Below is a small trained network, with its code and all its weights. Each question gives an input and a class and asks what happens when units are switched off, that is, made to give their printed mean instead of their output.

import numpy as np


def w(rows, s, z=0):
    codes = np.array(rows[::2]) - 128.0
    scale = np.full(codes.shape[1], s)
    scale[-1] = z or s
    return codes * scale


def f(y):
    return np.maximum(y, 0)


def log_softmax(a):
    a = a - a.max(-1, keepdims=True)
    return a - np.log(np.exp(a).sum(-1, keepdims=True))


def net(x, mask):
    res = np.array(x, float).reshape(1, 3) / 4 @ E
    y = f(res @ A[0][:, :-1].T + A[0][:, -1])
    res = res + np.where(mask, y, B[0][:, -1]) @ B[0][:, :-1]
    return log_softmax(res[-1] @ U[:, :-1].T + U[:, -1])


A, B = {}, {}
E = w([
[123,102,92,19],'x0',
[191,152,220,59],'x1',
[132,246,109,109],'x2',
],0.014)
A[0] = w([
[66,103,87,208,117],'n0',
[76,57,118,156,55],'n1',
[134,24,49,79,141],'n2',
[63,131,32,184,150],'n3',
[53,220,55,131,206],'n4',
[209,151,254,121,253],'n5',
[66,49,154,179,120],'n6',
[60,112,58,116,188],'n7',
[189,229,122,82,141],'n8',
[195,121,188,76,226],'n9',
],0.012,0.0068)
B[0] = w([
[60,173,74,189,200],'n0',
[151,166,154,167,173],'n1',
[160,222,151,79,204],'n2',
[4,192,89,103,211],'n3',
[151,154,165,65,216],'n4',
[198,127,169,176,250],'n5',
[166,164,165,206,199],'n6',
[112,177,187,45,194],'n7',
[241,155,159,130,206],'n8',
[189,109,190,106,217],'n9',
],0.012,0.017)
U = w([
[154,78,51,121,62],'0',
[136,130,112,8,102],'1',
[91,76,141,107,3],'2',
[78,91,85,188,229],'3',
[68,170,112,105,161],'4',
[223,156,194,122,183],'5',
[117,83,93,108,11],'6',
],0.015,0.0052)

Each question gives the input, the list of numbers given to net, and the class t.
The units are the neurons (one row each of A and B). Each row of codes is followed by its name. A weight is (code - 128) times the scale printed after its matrix; where a second scale follows, it is the last column's (A, B and U).
mask holds one flag per neuron, in row order. A switched-off neuron (its flag False) gives its mean, the last column of its row in B, instead of its output. The means were averaged over made-up inputs and are rounded, as every weight is.
A unit's drop is (log p(t) with every unit on - log p(t) with that unit switched off) / (log p(t) with every unit on - log p(t) with every unit switched off).
The circuit of an input: a set's keep is (log p(t) with only the set's units on - log p(t) with every unit switched off) / (log p(t) with every unit on - log p(t) with every unit switched off). Starting from all 10 units, units are removed one at a time, each time the one whose removal leaves the highest keep (on an exact tie, the one counted first), for as long as the keep stays at least 0.8.
units of the circuit, in order: the units of the circuit, biggest drop first
k most important neurons: the k neurons with the biggest drops, biggest first
drop when u is switched off: that unit's drop, to one decimal
input [2,-5,6], class 4: units of the circuit, in order -> (n3)
input [1,-1,3], class 1: 2 most important neurons -> (n5, n6)
input [7,0,-1], class 1: 2 most important neurons -> (n5, n6)
input [6,-1,4], class 1: 2 most important neurons -> (n5, n6)
input [5,-4,-1], class 1: 2 most important neurons -> (n7, n2)
input [4,-3,-5], class 4: 2 most important neurons -> (n5, n8)
input [5,0,-1], class 1: 3 most important neurons -> (n5, n6, n8)
input [3,-4,2], class 4: drop when n9 is switched off -> 0.2
input [4,-4,-6], class 4: drop when n5 is switched off -> 0.1
input [8,0,0], class 1: drop when n6 is switched off -> 0.3
input [-8,-1,4], class 4: drop when n9 is switched off -> 0.3
